Below are the code and all the weights of a small trained network. Each question names an input and a class and asks about switching units off, where a switched-off unit gives its printed mean instead of its output.

import numpy as np


def w(rows, s, z=0):
    codes = np.array(rows[::2]) - 128.0
    scale = np.full(codes.shape[1], s)
    scale[-1] = z or s
    return codes * scale


def norm(h):
    return h / np.sqrt((h * h).mean(-1, keepdims=True) + 1e-5)


def f(y):
    return np.maximum(y, 0)


def log_softmax(a):
    a = a - a.max(-1, keepdims=True)
    return a - np.log(np.exp(a).sum(-1, keepdims=True))


def net(x, mask):
    res = np.array(x, float).reshape(1, 8) / 4 @ E
    u = 0
    for l in range(2):
        y = f(norm(res) @ A[l][:, :-1].T + A[l][:, -1])
        res = res + np.where(mask[u : u + 12], y, B[l][:, -1]) @ B[l][:, :-1]
        u += 12
    return log_softmax(norm(res)[-1] @ U[:, :-1].T + U[:, -1])


A, B = {}, {}
E = w([
[144,201,87,175,254,77,51],'x0',
[57,175,142,58,150,193,82],'x1',
[130,127,125,127,126,128,124],'x2',
[128,130,129,125,134,129,133],'x3',
[130,127,123,125,127,127,128],'x4',
[133,127,122,126,120,128,120],'x5',
[128,133,134,130,131,129,136],'x6',
[163,36,137,194,197,198,77],'x7',
],0.0051)
A[0] = w([
[105,198,101,130,138,34,123,100],'L0N0',
[100,30,150,134,96,121,82,60],'L0N1',
[168,2,162,204,148,117,120,3],'L0N2',
[192,103,92,193,111,80,190,68],'L0N3',
[67,174,90,135,85,124,133,111],'L0N4',
[196,110,120,179,107,65,153,235],'L0N5',
[122,69,177,149,103,134,178,82],'L0N6',
[116,212,173,111,171,159,157,109],'L0N7',
[140,173,133,74,87,49,178,51],'L0N8',
[129,108,175,71,105,123,84,98],'L0N9',
[166,142,77,168,92,201,136,91],'L0N10',
[103,105,134,107,40,156,193,134],'L0N11',
],0.007,0.0035)
B[0] = w([
[136,186,49,165,54,154,205,201],'L0N0',
[184,175,165,157,110,163,148,170],'L0N1',
[225,105,190,59,44,118,132,229],'L0N2',
[167,254,223,68,149,232,74,208],'L0N3',
[129,166,173,95,155,115,91,171],'L0N4',
[90,87,84,230,140,53,190,253],'L0N5',
[220,96,78,47,122,169,131,183],'L0N6',
[136,99,67,127,31,103,53,169],'L0N7',
[101,76,146,214,220,133,77,197],'L0N8',
[71,119,118,160,67,142,172,153],'L0N9',
[105,128,115,51,151,120,153,149],'L0N10',
[109,112,228,110,204,71,72,228],'L0N11',
],0.0054,0.0058)
A[1] = w([
[86,149,211,158,106,112,119,17],'L1N0',
[185,86,116,186,196,167,41,135],'L1N1',
[121,32,177,143,114,244,149,94],'L1N2',
[80,118,163,101,159,188,65,220],'L1N3',
[167,24,185,254,144,32,170,93],'L1N4',
[68,111,224,144,83,68,121,135],'L1N5',
[99,90,142,107,12,73,156,133],'L1N6',
[107,196,144,128,200,105,87,70],'L1N7',
[153,184,207,156,116,99,90,55],'L1N8',
[159,38,181,142,142,29,168,44],'L1N9',
[172,158,137,117,96,171,202,3],'L1N10',
[151,196,49,81,126,161,77,104],'L1N11',
],0.0075,0.0019)
B[1] = w([
[161,150,120,80,186,145,159,160],'L1N0',
[67,86,163,2,183,194,238,208],'L1N1',
[135,210,88,253,40,72,78,206],'L1N2',
[152,164,131,194,99,169,246,195],'L1N3',
[102,138,66,96,193,79,59,254],'L1N4',
[145,87,116,137,172,201,132,191],'L1N5',
[144,130,131,61,216,124,185,170],'L1N6',
[176,103,167,87,22,132,123,172],'L1N7',
[67,87,117,110,113,206,138,174],'L1N8',
[76,82,73,86,141,114,82,206],'L1N9',
[142,139,145,171,101,83,165,151],'L1N10',
[99,83,220,124,132,103,56,168],'L1N11',
],0.0071,0.0078)
U = w([
[94,78,85,65,247,109,100,241],'0',
[80,115,224,57,144,222,191,175],'1',
[114,189,88,214,160,35,150,7],'2',
[62,182,181,109,76,106,15,97],'3',
[220,60,147,110,97,87,118,123],'4',
[143,154,159,229,62,188,166,76],'5',
],0.015,0.0017)

Each question gives the input, the list of numbers given to net, and the class t.
The units are the neurons (one row each of A and B). Each row of codes is followed by its name. A weight is (code - 128) times the scale printed after its matrix; where a second scale follows, it is the last column's (A, B and U).
mask holds one flag per neuron, layer by layer. A switched-off neuron (its flag False) gives its mean, the last column of its row in B, instead of its output. The means were averaged over made-up inputs and are rounded, as every weight is.
A unit's drop is (log p(t) with every unit on - log p(t) with that unit switched off) / (log p(t) with every unit on - log p(t) with every unit switched off).
The circuit of an input: a set's keep is (log p(t) with only the set's units on - log p(t) with every unit switched off) / (log p(t) with every unit on - log p(t) with every unit switched off). Starting from the 12 units with the biggest drops (on a tie, the unit counted first), units are removed one at a time, each time the one whose removal leaves the highest keep (on an exact tie, the one counted first), for as long as the keep stays at least 0.8.
units of the circuit, in order: the units of the circuit, biggest drop first
most important unit: the unit with the biggest drop
top k neurons: the k neurons with the biggest drops, biggest first
top k neurons in layer l: the k neurons of layer l with the biggest drops, biggest first
drop when u is switched off: that unit's drop, to one decimal
input [4,7,-1,-3,-2,-5,6,7], class 1: most important unit : L1N1
input [8,8,-1,-3,-5,3,6,1], class 1: units of the circuit, in order : (L1N1, L1N4)
input [2,-2,-2,3,-1,5,6,-1], class 2: top 2 neurons : (L0N5, L0N0)
input [5,2,-3,3,-5,-3,6,2], class 1: top 2 neurons : (L0N5, L1N1)
input [6,1,5,-6,8,3,4,-7], class 3: top 2 neurons in layer 0 : (L0N5, L0N4)
input [-1,2,8,7,-2,-8,7,7], class 5: top 3 neurons : (L1N2, L0N5, L0N11)
input [-2,-2,8,-4,3,-4,2,-1], class 0: top 3 neurons : (L0N5, L1N4, L1N9)
input [0,1,4,0,2,-5,-7,6], class 5: top 4 neurons : (L0N5, L1N2, L0N11, L0N8)
input [8,1,8,0,-7,6,3,-1], class 3: top 2 neurons in layer 0 : (L0N5, L0N0)
input [0,5,1,5,-8,-1,-6,3], class 5: top 3 neurons : (L1N2, L1N3, L0N11)
input [-2,0,1,-4,7,7,-8,7], class 4: top 2 neurons in layer 1 : (L1N3, L1N2)
input [1,0,-3,8,6,0,-1,-4], class 2: top 2 neurons : (L0N0, L0N3)
input [2,2,5,8,-6,-3,-6,-3], class 3: top 2 neurons : (L0N5, L1N11)
input [1,3,5,4,-1,-6,7,-2], class 3: units of the circuit, in order : (L1N1)
input [6,-1,0,3,-5,1,-8,-2], class 2: top 2 neurons in layer 0 : (L0N0, L0N3)
input [-5,1,0,-5,0,0,-4,2], class 5: top 2 neurons : (L0N5, L1N2)
input [6,5,-7,-1,-7,-3,8,8], class 1: drop when L1N1 is switched off : 0.2
input [-8,4,3,1,1,6,-3,7], class 5: drop when L1N2 is switched off : 0.5
input [-5,6,-6,3,-8,8,3,2], class 5: drop when L1N2 is switched off : 0.3
input [-1,2,4,-3,-4,-2,6,8], class 5: units of the circuit, in order : (L1N2)
input [8,1,6,8,1,-8,-2,-2], class 3: top 2 neurons : (L1N11, L0N5)
